Below are the code and all the weights of a small trained network. Each question names an input and a class and asks about switching units off, where a switched-off unit gives its printed mean instead of its output.

import numpy as np


def w(rows, s, z=0):
    codes = np.array(rows[::2]) - 128.0
    scale = np.full(codes.shape[1], s)
    scale[-1] = z or s
    return codes * scale


def f(y):
    return np.maximum(y, 0)


def log_softmax(a):
    a = a - a.max(-1, keepdims=True)
    return a - np.log(np.exp(a).sum(-1, keepdims=True))


def net(x, mask):
    res = np.array(x, float).reshape(1, 6) / 4 @ E
    y = f(res @ A[0][:, :-1].T + A[0][:, -1])
    res = res + np.where(mask, y, B[0][:, -1]) @ B[0][:, :-1]
    return log_softmax(res[-1] @ U[:, :-1].T + U[:, -1])


A, B = {}, {}
E = w([
[183,106,192,224,135,126],'x0',
[212,187,151,121,109,2],'x1',
[135,149,223,85,7,160],'x2',
[214,205,139,105,185,194],'x3',
[126,128,128,128,127,128],'x4',
[13,224,163,174,156,116],'x5',
],0.0086)
A[0] = w([
[152,77,146,102,116,147,115],'n1',
[107,108,137,128,106,22,99],'n2',
[80,188,172,153,107,131,38],'n3',
[146,161,179,98,59,162,65],'n4',
[150,86,168,188,138,167,185],'n5',
[82,165,138,149,124,92,77],'n6',
[92,76,99,154,81,106,15],'n7',
[48,168,158,136,155,157,79],'n8',
[85,62,110,136,115,109,102],'n9',
[135,136,89,131,190,100,43],'n10',
[110,93,124,144,215,124,61],'n11',
[118,157,200,115,50,189,4],'n12',
[127,143,82,61,115,92,148],'n13',
[135,116,182,86,116,135,61],'n14',
[70,102,141,153,90,48,78],'n15',
[73,129,82,64,113,158,156],'n16',
[159,42,107,98,114,144,50],'n17',
[193,233,139,94,183,143,72],'n18',
[137,96,121,107,128,141,254],'n19',
[155,151,132,121,164,201,77],'n20',
[160,92,137,217,110,147,224],'n21',
[74,73,113,145,129,246,86],'n22',
[73,180,135,162,143,143,14],'n23',
[139,180,123,82,122,51,231],'n24',
[125,129,82,164,148,130,10],'n25',
[103,118,89,46,135,157,167],'n26',
[146,129,96,142,181,102,17],'n27',
],0.013,0.0041)
B[0] = w([
[160,145,60,157,62,77,183],'n1',
[143,112,198,80,155,186,205],'n2',
[164,115,54,135,104,99,194],'n3',
[101,99,100,89,117,77,214],'n4',
[93,218,113,154,195,76,202],'n5',
[246,115,60,145,136,155,182],'n6',
[140,173,105,43,175,200,178],'n7',
[232,145,99,129,90,108,214],'n8',
[139,182,156,75,202,200,191],'n9',
[91,60,104,70,88,92,177],'n10',
[57,58,97,78,70,94,185],'n11',
[48,54,72,68,115,94,221],'n12',
[99,192,141,174,157,92,194],'n13',
[92,116,89,93,128,85,167],'n14',
[120,182,147,52,144,161,208],'n15',
[72,193,165,181,154,95,214],'n16',
[247,154,41,114,91,135,201],'n17',
[112,141,178,61,144,195,222],'n18',
[153,156,130,163,77,119,191],'n19',
[125,184,138,67,178,174,188],'n20',
[56,231,119,177,202,101,208],'n21',
[186,21,255,144,213,104,251],'n22',
[226,131,34,170,95,118,187],'n23',
[149,83,198,205,169,99,226],'n24',
[68,64,77,74,51,116,153],'n25',
[115,192,122,202,172,85,208],'n26',
[90,82,100,77,82,91,166],'n27',
],0.0079,0.011)
U = w([
[251,144,26,144,120,93,82],'0',
[41,55,71,72,118,53,81],'1',
[171,67,206,163,166,93,161],'2',
[123,186,122,47,161,224,80],'3',
[118,153,105,159,143,98,250],'4',
[73,217,99,199,165,55,72],'5',
[104,135,139,223,85,153,152],'6',
],0.012,0.016)

Each question gives the input, the list of numbers given to net, and the class t.
The units are the neurons (one row each of A and B). Each row of codes is followed by its name. A weight is (code - 128) times the scale printed after its matrix; where a second scale follows, it is the last column's (A, B and U).
mask holds one flag per neuron, in row order. A switched-off neuron (its flag False) gives its mean, the last column of its row in B, instead of its output. The means were averaged over made-up inputs and are rounded, as every weight is.
A unit's drop is (log p(t) with every unit on - log p(t) with that unit switched off) / (log p(t) with every unit on - log p(t) with every unit switched off).
The circuit of an input: a set's keep is (log p(t) with only the set's units on - log p(t) with every unit switched off) / (log p(t) with every unit on - log p(t) with every unit switched off). Starting from the 12 units with the biggest drops (on a tie, the unit counted first), units are removed one at a time, each time the one whose removal leaves the highest keep (on an exact tie, the one counted first), for as long as the keep stays at least 0.8.
units of the circuit, in order: the units of the circuit, biggest drop first
most important unit: the unit with the biggest drop
top k neurons: the k neurons with the biggest drops, biggest first
drop of u: that unit's drop, to one decimal
input [-2,7,0,-8,4,5], class 3: units of the circuit, in order	(n15, n2)
input [5,-1,-8,-5,0,7], class 1: units of the circuit, in order	(n11)
input [5,7,7,-1,0,0], class 1: top 3 neurons	(n12, n22, n4)
input [7,3,5,-5,-4,1], class 5: top 3 neurons	(n21, n22, n5)
input [-7,0,6,1,1,-1], class 5: units of the circuit, in order	(n26, n16)
input [-1,1,5,-6,6,7], class 0: units of the circuit, in order	(n6, n8)
input [-2,-5,2,0,4,6], class 0: units of the circuit, in order	(n8, n23)
input [5,0,-6,-7,2,5], class 3: units of the circuit, in order	(n15, n9, n2)
input [-2,-3,-5,-8,-6,-1], class 3: units of the circuit, in order	(n9, n7)
input [6,5,7,-8,8,-8], class 0: top 3 neurons	(n17, n1, n18)
input [0,5,4,-7,4,0], class 3: units of the circuit, in order	(n15, n2)
input [-4,4,6,4,2,2], class 1: top 3 neurons	(n12, n4, n22)
input [5,-8,-4,-3,5,7], class 2: top 2 neurons	(n22, n17)
input [2,-8,4,-2,-2,-3], class 2: units of the circuit, in order	(n22)
input [3,-6,4,2,6,6], class 0: units of the circuit, in order	(n8, n23)
input [6,-1,-8,-8,-5,7], class 1: top 3 neurons	(n11, n25, n10)
input [-8,5,8,6,0,2], class 1: top 2 neurons	(n12, n4)
input [-8,-4,-2,4,-2,-7], class 5: top 2 neurons	(n16, n26)
input [6,-5,-2,-1,5,2], class 5: top 2 neurons	(n21, n5)
input [-2,4,1,5,-6,-4], class 4: units of the circuit, in order	(n8)
input [-8,-6,-4,-1,5,0], class 5: top 2 neurons	(n16, n26)
input [1,-1,6,-7,-7,-7], class 0: top 3 neurons	(n17, n1, n18)
input [8,-4,-7,-4,-2,8], class 0: units of the circuit, in order	(n23, n8)
input [8,5,5,-8,3,-7], class 3: top 3 neurons	(n2, n15, n7)
input [2,-6,6,4,2,4], class 1: top 3 neurons	(n12, n4, n24)
input [-4,5,-4,7,-2,4], class 3: top 2 neurons	(n18, n22)
input [8,-8,8,3,0,-4], class 1: most important unit	n12
input [5,2,3,4,6,-4], class 4: drop of n8	0.1
